In the rows, 128 means zero.
Each row of numbers belongs to one of the nodes below and depends on some of the facts about them. Some rows are named. Which node is each other row?

Some facts about the nodes:
rastok (gagrik a) (flakler stekil)
peskis (gagrik a) (flakler drefliflok, zofler)
drota (gagrik a) (flakler skunak)
grezifla (grefaklor biskil) (gagrik b)
fozek (gagrik a) (flakler legrar, gedak)
lesto (grefaklor nepel) (gagrik b)
fludrogir (grefaklor dila) (gagrik b)
tivel (gagrik a) (flakler drefliflok, drokal, miflor)
vifak (gagrik a) (flakler tukleston)
daflo (gagrik b) (flakler plitre)
stavur (grefaklor skistel, nostil, kavasi) (gagrik a)
klema (gagrik a) (flakler legrar)
brosteme (grefaklor flifol, lesto, daplo) (gagrik a) (flakler zugon, skunak)
bretrak (gagrik b) (flakler flifol, puplin, klema)
drokal (gagrik a) (flakler zugon)
gasto (grefaklor gesul) (gagrik a)
sosta (gagrik a)
kavasi (grefaklor dibrul) (gagrik a) (flakler zugon)
vupotas (gagrik b) (flakler drefliflok, keklom)
drikon (gagrik a) (flakler zugon)
nudrir (grefaklor trugre) (gagrik a)
daplo (gagrik a)
drumam (grefaklor varal) (gagrik b)
vadin (grefaklor drumam) (gagrik a)
bimo (grefaklor drumam) (gagrik b)
klestos (gagrik b) (flakler brosteme)
gurul (gagrik a)
miflor (gagrik a)
plitre (gagrik a)
fovar (grefaklor fletras) (gagrik b)
stoskales (grefaklor lesto, sosta) (gagrik a)
puplin (gagrik b) (flakler drokal, klema, flamen)
skunak (grefaklor gasto, fludrogir, lesto, ropo, dibrul) (gagrik a)
sapluk (gagrik b)
pluplilim (gagrik b)
skudrul (gagrik a)
drefliflok (grefaklor fimas) (gagrik b) (flakler zugon, legrar)
fimas (grefaklor dotrok) (gagrik a) (flakler flifol, puplin)
ridopin (grefaklor nudrir) (gagrik a)
nustir (gagrik b) (flakler stigrun, skunak, grinopor, drota, vezor)
nostil (grefaklor bimo, fimas, plegro, stume) (gagrik b)
paruk (grefaklor fludrogir) (gagrik a) (flakler zugon, troskis, tukleston)
rola (gagrik b) (flakler bronogil, keklom, legrar, grinopor)
muke (grefaklor peskis, fludrogir, drukluk) (gagrik b) (flakler zugon)
bapi (grefaklor fimas) (gagrik b) (flakler drefliflok, legrar)
mamar (gagrik b) (flakler flifol)
saplas (gagrik a) (flakler skistel, vupotas, rastok)
drusto (gagrik b)
lutaskik (grefaklor dotrok, fimas) (gagrik a)
bronogil (gagrik b) (flakler klema)
kubok (grefaklor flifol, sosta, dapim) (gagrik a)
stigrun (gagrik b) (flakler legrar)
dila (grefaklor nudrir) (gagrik b)
tadi (gagrik b) (flakler peskis)
stilum (gagrik a) (flakler sosta)
vago (grefaklor kubok, stugrigak) (gagrik b) (flakler zofler, sapluk)
rosku (gagrik a) (flakler bronogil, stigrun, tukleston, gurul)
drukluk (grefaklor klostal) (gagrik b)
flivir (gagrik a) (flakler tadi)
gesul (grefaklor fletras) (gagrik b)
grinopor (gagrik a) (flakler pluplilim)
flifol (grefaklor vigro) (gagrik a) (flakler klema, gurul, flamen)
gedak (gagrik a) (flakler peskis, sapluk, klema, flamen)
briklas (gagrik b) (flakler fimas)
gabosti (gagrik a) (flakler drefliflok, brustam, miflor)
metu (gagrik a)
sastor (gagrik b) (flakler skunak)
dapim (gagrik a) (flakler bronogil, vupotas, zugon, sapluk, puplin, nutuda)
giko (gagrik a) (flakler vifak)
vastufli (grefaklor flifol, kavasi) (gagrik a)
nepel (grefaklor dibrul) (gagrik b)
fitu (gagrik b) (flakler pluplilim)
tukleston (gagrik a)
dibrul (grefaklor dila, flifol) (gagrik a) (flakler plitre)
druplem (grefaklor kubok, stoskales) (gagrik b)
grabru (gagrik b) (flakler stekil, paruk)
skitri (gagrik a) (flakler skunak)
dotrok (gagrik a)
klostal (grefaklor drefliflok, kubok, vastufli) (gagrik a)
dramem (grefaklor stume, stugrigak) (gagrik b)
troskis (gagrik a) (flakler stigrun)
pludi (gagrik a) (flakler keklom, puplin)
keklom (grefaklor grezifla, biskil) (gagrik b)
zofler (gagrik b) (flakler miflor)
nutuda (gagrik a) (flakler bronogil, gabosti)
fletras (grefaklor flifol, dibrul) (gagrik b)
plegro (grefaklor nepel, vigro) (gagrik b)
grubeles (grefaklor vadin) (gagrik b) (flakler gabosti)
varal (gagrik b) (flakler brustam)
trabrim (gagrik b) (flakler pludi, kavasi)
skistel (grefaklor drumam) (gagrik a) (flakler stume)
trugre (grefaklor dotrok) (gagrik b) (flakler zugon, bapi, tukleston)
ropo (grefaklor bapi, pluplilim, paruk) (gagrik a) (flakler zugon)
stume (gagrik a) (flakler drokal)
kluskir (gagrik b) (flakler fozek, drota)
stekil (gagrik b) (flakler metu)
zugon (gagrik b)
vigro (grefaklor ridopin) (gagrik b)
biskil (grefaklor drumam) (gagrik a) (flakler sapluk)
legrar (grefaklor kubok, brosteme, gesul) (gagrik b)
vezor (grefaklor grezifla, nepel) (gagrik a) (flakler fimas)
stugrigak (grefaklor kavasi) (gagrik b)
flamen (gagrik a) (flakler peskis, zugon, sapluk)
brustam (gagrik a) (flakler peskis, zofler)

Named rows:
[ 80 121 144  77 137  91 135  89 180 146 144 166 135 175 219 197 170 158
 126 123 173 102 160 148 158 156 131 155 162 118 141 123 128 134 102 189
  86 157 120 133 148  92] -> varal
[129 165 134 122 123 123  90  81 180 111 149 154 120 120 145 127 152 161
 117 104 159 154 146 169 127 152  93 172 109 105 163 150 102 132 126 190
  96 139 110 135 141  85] -> miflor
[127 179 130 119 118 122  90  86 191 121 165 157 114 129 147 126 156 163
 111 104 168 150 151 163 131 128  96 171 115  89 164 168 109 122 136 190
  86 146 108 140 138  85] -> gabosti
[125 162 140 123 123 121  84  82 177 110 143 153 127 118 149 127 150 159
 117 107 158 157 150 173 125 159  93 170 108 110 165 142  97 138 122 188
 102 136 105 132 141  85] -> metu
[127 163 136 124 124 117  80  78 180 108 142 149 130 115 149 116 146 154
 115 107 160 168 147 175 126 153  94 169 112 107 169 146 104 137 119 186
 102 140 106 139 137  87] -> dibrul
[ 98 123 144  82 149  87 110  92 172 151 138 130 151 143 208 131 150 127
 121 149 146 145 149 159 150 135 123 161 166 105 145 117 152 159  94 192
 105 179 115 158 136  93] -> lesto
[127 161 139 125 124 120  86  78 178 109 141 153 125 117 152 126 149 158
 117 107 159 161 150 173 124 158  95 167 108 108 164 144  94 135 123 185
 103 135 108 135 140  87] -> skudrul
[114 160 152 124 127 111  77  63 162  92 133 149 121 113 150 126 152 166
 106 106 174 149 157 178 142 149  90 166 108 101 171 145  88 150 127 161
  89 147 114 151 136  86] -> skitri
[108 129 155  74 139  93 122  88 157 156 134 136 144 146 212 147 166 142
 125 144 164 133 153 160 155 133 123 156 169 105 142 126 149 137 101 203
 108 176 112 156 138 121] -> tadi
[117 171 127 128 117 120  86  75 187 111 152 159 124 122 152 123 150 156
 112 108 171 159 148 170 130 150  93 168 108 102 164 158 105 134 124 183
  94 138 105 133 141  89] -> nutuda
[122 161 139 126 123 121  87  77 176 108 144 152 128 117 154 125 150 158
 118 107 162 158 148 174 124 159  97 168 108 110 166 145  99 135 120 185
 103 136 107 134 138  89] -> gurul
[114 160 156 130 131 110  76  64 158  98 132 137 132 104 137 119 148 152
 103 110 158 161 153 181 134 149  93 167 113 103 171 139  89 150 117 162
  89 152 102 153 130  83] -> skunak
[129 158 137 122 125 120  87  89 183 101 144 166 121 128 166 133 149 175
 119 105 170 144 146 173 129 163  96 171 107 115 166 140  86 134 131 187
 105 123 117 131 146  86] -> stavur
[104 100 141  84 137 105 110  75 157 158 132 134 142 131 197 153 157 130
 128 163 132 140 155 135 160 144 108 163 132 103 108 132 155 166 102 183
 116 186 134 139 142 113] -> drukluk
[125 168 138 128 128 116  76  74 177 115 142 137 131 112 145 113 145 142
 115 106 149 176 149 182 119 147  94 162 116 106 165 148 107 139 113 183
  98 143  97 142 132  79] -> gasto
[105 166 154 130 114 135  62  63 165 117 152 150 116 103 142 120 168 144
  96 120 170 171 178 163 113 165 114 168 115  96 161 150 133 127 119 188
 117 136  68 131 126  82] -> ropo
[103 133 144  77 142  90 125  94 168 159 152 138 139 156 206 150 170 138
 122 143 157 128 146 148 159 128 124 165 168  93 138 134 152 141 109 199
  95 179 119 156 139 106] -> zofler

Name these rows:
No name comes twice in this set of rows, the named rows included.
[113 158 149 132 115 139  66  61 166 121 151 145 120 101 132 119 165 144
 104 122 161 173 172 159 117 166 105 170 104  98 153 152 133 131 117 186
 113 141  80 130 126  84]	paruk
[118 161 151 122 132 106  50  53 166  91 134 141 113 104 161 106 137 155
 100 100 175 170 177 184 135 132 109 165 131  92 179 143 121 149 124 164
 103 139  98 158 124  72]	brosteme
[107 162 135 130 115 104 105  74 189 103 140 171 128 126 139 140 152 174
 123  78 200 156 115 156 145 146 108 181 115 139 180 139 111 144 115 170
  94 127 112 128 113  65]	vezor
[137 165 151 115 116 122  71  55 163 113 132 155 115 111 166 127 160 164
 119 101 193 168 162 185 125 154 112 160 120 111 164 150 125 107 120 200
 127 121  92 139 134 113]	flamen
[108 120 140  80 154  80 106  92 174 145 136 130 147 146 222 126 138 129
 129 145 143 143 149 166 148 127 121 159 168 103 143 116 154 167  99 194
 107 178 127 165 139  91]	druplem
[ 82 115 147  78 139  90 129  94 179 139 140 165 143 171 221 191 164 153
 126 126 165 109 160 152 152 161 133 156 160 124 147 108 126 144  98 187
  91 155 118 131 143  82]	drumam
[ 94 131 152  92 122 107  92 103 182 153 151 161 132 149 224 132 164 148
  96 172 157 131 193 135 148 134 132 161 152  84 150 131 179 155 130 198
 123 188  95 149 143 110]	drefliflok
[ 91 121 152  91 143 104 116  90 160 154 141 134 152 140 199 136 168 127
 116 165 146 135 151 151 146 151 123 160 153 104 138 118 149 160  97 192
 109 183 107 147 140 107]	dila
[102 121 153  81 143  93 115  88 157 150 133 138 150 146 212 147 163 137
 128 150 155 137 150 160 151 150 127 158 161 114 139 118 146 148  96 201
 113 174 112 150 140 114]	sapluk
[114 160 131 119 118 120  93  81 193 101 150 177 115 137 162 155 150 178
 118  93 180 137 150 168 131 161 100 167 110 115 167 146  90 127 130 184
  93 121 117 124 146  79]	skistel
[154 142 140 113  94 140  85  38 148 151 127 141 107  84 127 159 168 158
 128 109 138 169 167 132 148 126  66 162  64  89  97 202 130 116 132 177
 107 161 135 122 131 141]	peskis

The same nodes again, as new rows of numbers:
Known rows:
[112 120 137 121 134 136  97 132 123 137 130 143 109 149 115 133 131 133
 123 122 115 137 151 119 150  97 103 111 116 130 124 117 114 139 120 121
 100 150 132 128 123 143 108 130 130 116 116 103 132 130 171] -> drokal
[141 116 130 136 157 130  91 135 117 137 133 184 125 126 157 140 125 119
 117 120 136 104 142 116 131 104 131  85 117 133 134 125 117 146 113  95
  86 136 125 125 133 149 111 137 120 117 136 113 122 136 167] -> nudrir
[140 137 118 132 101 130 161 122 136 128 141  98 142 120 115 110 127 116
 132 136 123 122 126 139 108 153 146 145 144 124 124 136 142 113 139 155
 171 116 124 128 127  76 153 114 126 144 140 173 127 127  77] -> lesto
[120 120 128 124 146 136 106 144 109 138 135 161 126 127 110 128 121 130
 129 130 118 136 144 111 140 101 104 112 108 151 124 123 119 147 114 118
 120 148 136 121 122 124 114 128 127 123 112 117 151 127 193] -> klema
[144 120 129 138 162 128  95 132 115 143 132 184 126 123 159 150 128 117
 118 114 141 109 146 114 122  89 134  85 116 135 137 127 116 154 113  92
  84 140 117 122 131 171 109 140 124 111 132 119 119 131 167] -> dotrok
[129 121 133 123 146 137  88 137 125 111 131 126 113 127 127 129 122 131
 122 128 144 108 148 123 154 117 112  97 125 148 120 114 130 160 126 109
  97 141 131 116 136  80 113 141 125 122 128 124 131 139 213] -> kubok
[122 120 133 122 151 129 100 137 120 115 120 136 116 130 127 142 124 136
 124 127 155 130 129 120 151 115 111  94 122 138 126 121 129 160 119 119
  95 148 134 120 130 105 110 136 134 115 119  85 133 127 217] -> troskis
[121 139 129 125  94 122 171 108 149 132 117  97 130 139 124 123 139 132
 133 128 117 134 121 136 112 149 141 164 140 106 131 130 133 101 144 157
 150 111 130 135 123 141 142 114 129 136 137 139 117 124  41] -> trabrim
[126 139 119 125 117 124 176 123 133 131 129 108 145 122 126 122 130 126
 138 132 134 128 105 136 101 148 142 158 139 123 131 138 143 110 138 155
 173 116 128 135 121 104 152 112 129 140 128 148 133 120  83] -> klestos
[ 96 137 137 108 163 133  97 139 127 139 142 137 129 131  83 150 117 120
 134 132 129 122 133 118 140 117  97 110 115 143 145 110 119 153 124 107
 108 147 128 109 134  57 120 127 132 139  97 159 147 123 216] -> dapim
[139 115 133 133 125 133  94 139 115 120 127 129 112 120 101 131 125 139
 123 130 134 148 143 118 155 108 111 120 108 147 118 119 126 157 115 113
 111 134 139 112 132 156 109 140 131 116 113  97 134 131 199] -> miflor
[ 97 116 136 124 128 135 101 130 125 138 136 138 110 149 119 133 132 128
 122 119 125 128 151 124 153 103 110  91 122 122 121 120 113 140 118 127
  95 160 127 134 127 120 103 129 132 116 125 105 132 130 163] -> metu
[107 113 140 118 176 135  90 132 120 124 131 155 131 134 142 140 117 124
 129 127 115 121 128 118 135 117 102  98 133 133 136 120 116 138 122  94
 118 135 123 134 136 102 116 139 119 130 118 118 132 133 204] -> brosteme
[141 122 129 140 105 127 163 109 135 133 130 115 146 115 126 125 130 123
 130 135 109 152 106 130 100 147 147 156 144 107 134 142 139 106 129 132
 179  99 120 141 127 174 144 125 129 128 133 123 112 123  67] -> drefliflok
[138 124 129 125 138 129  92 141 124 117 127 134 112 127 131 136 123 128
 120 126 151  98 142 122 152 116 121  94 115 146 127 116 125 159 126 112
  80 141 135 108 134  92 115 140 128 120 133 119 126 138 202] -> dibrul
[136 135 116 130  96 129 161 126 135 126 138 100 143 118 122 107 127 119
 131 134 131 121 125 140 110 157 151 153 141 125 121 136 139 107 137 153
 168 116 129 132 123  87 153 112 126 144 141 163 129 131  62] -> stugrigak
[159 135 125 139  90 118 177 109 139 121 112  90 134 117 115 135 136 133
 130 134 143 141 108 130 106 149 157 154 141 119 135 135 151 136 131 154
 149 104 130 126 124 150 141 118 136 125 138 112 108 119  84] -> bapi

Which node is each row?
No name comes twice in this set of rows, the named rows included.
[152 115 129 138 148 128  92 137 111 140 132 192 126 128 173 138 128 121
 113 117 154 102 140 113 124 107 136  88 110 131 139 128 113 140 115  95
  83 137 131 127 126 160 111 132 126 113 141  85 121 137 162]	lutaskik
[135 122 122 131  96 139 163 118 130 126 133  97 146 121 106  96 122 127
 137 144 103 153 124 130 109 160 128 156 148 126 116 141 142 112 131 152
 211 110 133 148 119 100 152 108 126 143 131 133 137 127  98]	legrar

Now the same nodes, written a new way:
Named rows:
[165 115 115 107 125 121 139 124 103 123  97 100 202 132 176 104 141 129
 152 130 151 126 126 158 133 135 121] -> daplo
[114 150 184 121 138 126 123 150 135 113 142 130 109 105  67 137 128 131
 120 130 120 131 146 121 124 112 173] -> rola
[ 91 141 160 114 135 131 114 112 150 110 140 127 126 103 102 134 116 136
 125 127 117 129 128 107 122 111 140] -> vupotas
[ 77 134 141 127 133 129 115 113 155  75 146 112 119 104 105 131 122 141
 111 126 108 126 132 108 101 131 154] -> drefliflok
[161 140 154 123 135 131 128 100 113 181 118 154 162 147 154 117 124 123
 156 130 129 128  85 163 169 115 119] -> saplas
[155 110 143 132 116 123 144 135 130 146 151 123 137 156 137 152 125 145
 138 130 131 128  86 161 126 149 115] -> fimas
[151 125 128 120 131 129 127 105 111 171 116 148 154 148 177 131 127 126
 143 132 133 131  93 154 154 121 104] -> rastok
[ 99 134 138 120 144 127 118 136 140  67 135 120 104 115  88 127 119 136
 108 125 131 124 153  92  99 113 122] -> plegro
[ 98 136 149 121 149 128 118 120 141  82 132 122  97 111  93 121 122 125
 113 127 131 128 169  88 116 103 130] -> nepel
[179 120 111 131 137 126 136 129 112 140 117 131 133 150 154 115 137 122
 143 131 138 124 114 144 128 126 110] -> dibrul
[109 142 147 119 150 126 118 145 134  75 130 125  78 114  90 114 127 143
 112 125 132 127 158  92 107 107 136] -> daflo
[157 114 120 139 132 130 131 140 118 167 107 140 151 141 171 146 141 128
 129 134 135 130 121 163 144 149 129] -> troskis
[139 153 129 132 153 119 117 109 135  71 127 136  80 116 101 132 130  94
  87 129 110 123 161  67 109  93 104] -> fovar
[166 120 119 140 103 130 140 127 114 173 133 130 163 143 137 126 127 111
 150 127 127 124 110 166 141 139 137] -> gedak
[100 157 129 126 141 120 125 132 142 100 117 137  96 106  77 132 129 156
 116 125 122 134 164 106 115 131 164] -> sastor
[112 147 134 122 129 125 112 140 146  56 126 112  91 126  86 137 112 126
  82 125 119 127 135  79 103 108 114] -> dramem
[139 124  91 145 107 129 136 106 121 140 129 126 163 144 161 106 127 117
 158 121 124 120 113 157 130 143 119] -> brustam

Name these rows:
No name comes twice in this set of rows, the named rows included.
[125 139  77 121  80 137 128 208  86 241 115 143 100 160 156 109 112 126
 113 127 143 143  92 124 155 139  93]	vadin
[106 139 180 125 156 137 107 138 141  99 120 140 100 101 103 130 120 137
 102 132 124 130 138 112 120 102 165]	grabru
[144 128  62 136 132 111 148  70 119 166 114 143 133 137 170 150 141 127
 130 130 121 130 133 141 156 170  97]	skunak
[140 120 119 132 112 128 133  84 119 180 130 136 172 139 171 135 126 116
 155 128 126 129  92 152 140 133 109]	drokal
[ 85 132 162 112 150 131 106 116 144  93 124 132 111 106 118 136 125 139
 103 127 126 131 140  93 115  99 133]	stekil
[ 89 121 158 135 146 133 119 131 151  87 142 126 102 105  96 137 122 151
 113 127 114 126 129 121 103 131 182]	bapi
[ 95 123 141 126 132 129 120 137 149  98 131 122 107  98  99 153 130 137
 101 132 124 134 156 101 110 137 149]	stigrun
[130 122 120 146  94 144 134  89 124 218 146 142 151 149 124 119 112 108
 189 123 153 127 148 166 180 127 102]	biskil
[ 81 139 139 115 123 135 115 164 142 103 135 115  86 117  84 121 111 146
 109 120 137 131 143  96 111 114 130]	bimo
[180 109 129 132 106 122 143 134 117 150 136 116 168 138 152 151 137 100
 136 134 129 125 116 153 136 135 118]	flifol
[ 70 105 145 102 161 122 135 127 150  86 153 117  96  95 105 129 145 180
 130 122 126 133 139 117 108 155 165]	pluplilim
[107 130 147 136 167 133 123 136 131 149 145 170  72  90 113 119 150 122
 109 131 100 132 142  94 119 111 179]	muke

The same nodes again, as new rows of numbers:
Known rows:
[138 178 161 178 103 114 130  99  98 140  79 158 111 122 131  91 135  97
 135 147 106 145 101 108 135 142] -> drusto
[121 145 168 145 117 104 148 121 133 119  73 184 106  93 156  99 167  83
 144 108 110 155 121 101 130 129] -> pluplilim
[106 172  72 123 163 132 132 135 148 143 152 116 119 170 133 164  88 165
 127 120 145 146 162 139 143 144] -> flamen
[115 171 131 159  67 147 157  80  76 143  65 174 117 150 123  92 161  81
 136 141 117 123 102 129 142 139] -> dramem
[105 171  65 122 165 132 133 135 148 143 150 115 115 170 132 164  82 164
 129 121 145 145 163 139 145 144] -> nutuda
[133 174 155 178 105 117 117  94  97 140  91 159 102 117 141  77 130  99
 129 137 111 148 104 119 128 139] -> vupotas
[122 187 192 182 103  62  69 150  27 111  58 120  98 126 162 151 158 142
 202 164  71 186 120 110 121 118] -> daflo
[ 94 133  78 111 145 120 159 147 176 131 139 106 116 166 147 189  90 158
 125 111 134 158 175 133 137 143] -> peskis
[132 176 160 173  93 120 112  73  89 137  88 159 108 120 148  93 126 100
 137 139 112 141 108 115 128 135] -> bretrak
[127 178 156 173  97 124 109  75  89 140  90 160 107 113 145  93 126 103
 138 132 115 143 105 113 135 132] -> kluskir
[113 195 143 158 121 132 107  77  93 142  80 174 105  98 145  89 152  99
 151 103 132 142 111 105 132 122] -> fitu
[127 168 167 181  94 114 118  91 111 135  97 157 105 123 139  92 126  98
 139 147  95 135  82 115 147 143] -> tadi
[ 69 125  28 111 118 140 176 129 135 148 159 119 128 169 131 176 113 158
 128 107 132 122 161 147  90 117] -> kavasi
[126 164 147 146  81 139 168  79  98 135  62 173 110 132 128 115 163  78
 126 166 105 120 102 143 122 132] -> nostil
[ 78 154  43 107 122 157 181 138 135 144 121 115 132 190 127 173 115 150
 134 103 148 153 177 136 154 147] -> klostal
[141 182 174 158 106 107 149  85  94 132 115 158 110  86 122 106 161  80
 144 179  76  94  91 116  95 120] -> grezifla
[124 184 156 171  96 124 113  74  90 141  91 162 107 114 147  96 135  99
 142 132 117 142 108 112 127 129] -> nustir

Name these rows:
No name comes twice in this set of rows, the named rows included.
[ 80 146  39 124 128 132 178 151 132 147 170 101 139 156 125 172 116 157
 147 107 120 135 167 110 114 126]	daplo
[ 95 134 104 170  58 136 161  94  78 153  87 164 125 138 127  93 158  96
 133 133 105 124  90 118  97 120]	stugrigak
[101 190  63  92 141 162 177 114 129 146 127 123 122 182 113 178 122 141
 128 142 144 112 166 166 151 140]	stavur
[ 97 176  76 131 145 132 131 118 155 143 152 103 116 170 136 192  73 175
 133 125 131 133 145 142 157 144]	flivir
[ 64 140  92 116 124  73 134 203  76 108 132  67 122 155 156 245 146 192
 213 132  74 173 192 123  95 102]	dibrul
[103 181 109 128 178  71  85 222  80 115 119  89 106 183 141 203 116 203
 195 142 109 191 177 133 137 130]	plitre
[ 97 136  58 109 141 126 182 150 160 144 135 111 130 162 138 198 105 159
 127 121 128 143 172 134 117 133]	ridopin
[105 161 102  98 140 137 168 125 167 116 122 109 113 159 152 196  98 140
 130 119 136 163 204 137 161 151]	ropo
[ 79 158  45 119 123 150 177 136 119 144 159 103 139 166 114 161 121 147
 149 105 126 137 173 115 147 141]	stoskales
[ 48 126  20 131 104 148 164 126 116 154 165 105 136 169 133 161 102 168
 144  87 134 138 167 125 101 119]	dapim
[ 76 148  38 113 115 154 189 135 131 153 141 113 137 182 122 174 117 147
 133 108 132 134 170 133 138 133]	vastufli
[100 125  64 107 144 115 185 154 174 138 131 113 127 164 149 209 100 158
 121 119 129 156 179 135 111 131]	nudrir
[ 67 129  13 128 124 133 179 163 128 155 169 108 144 171 117 153 117 162
 139  93 124 138 156 112  98 124]	sosta

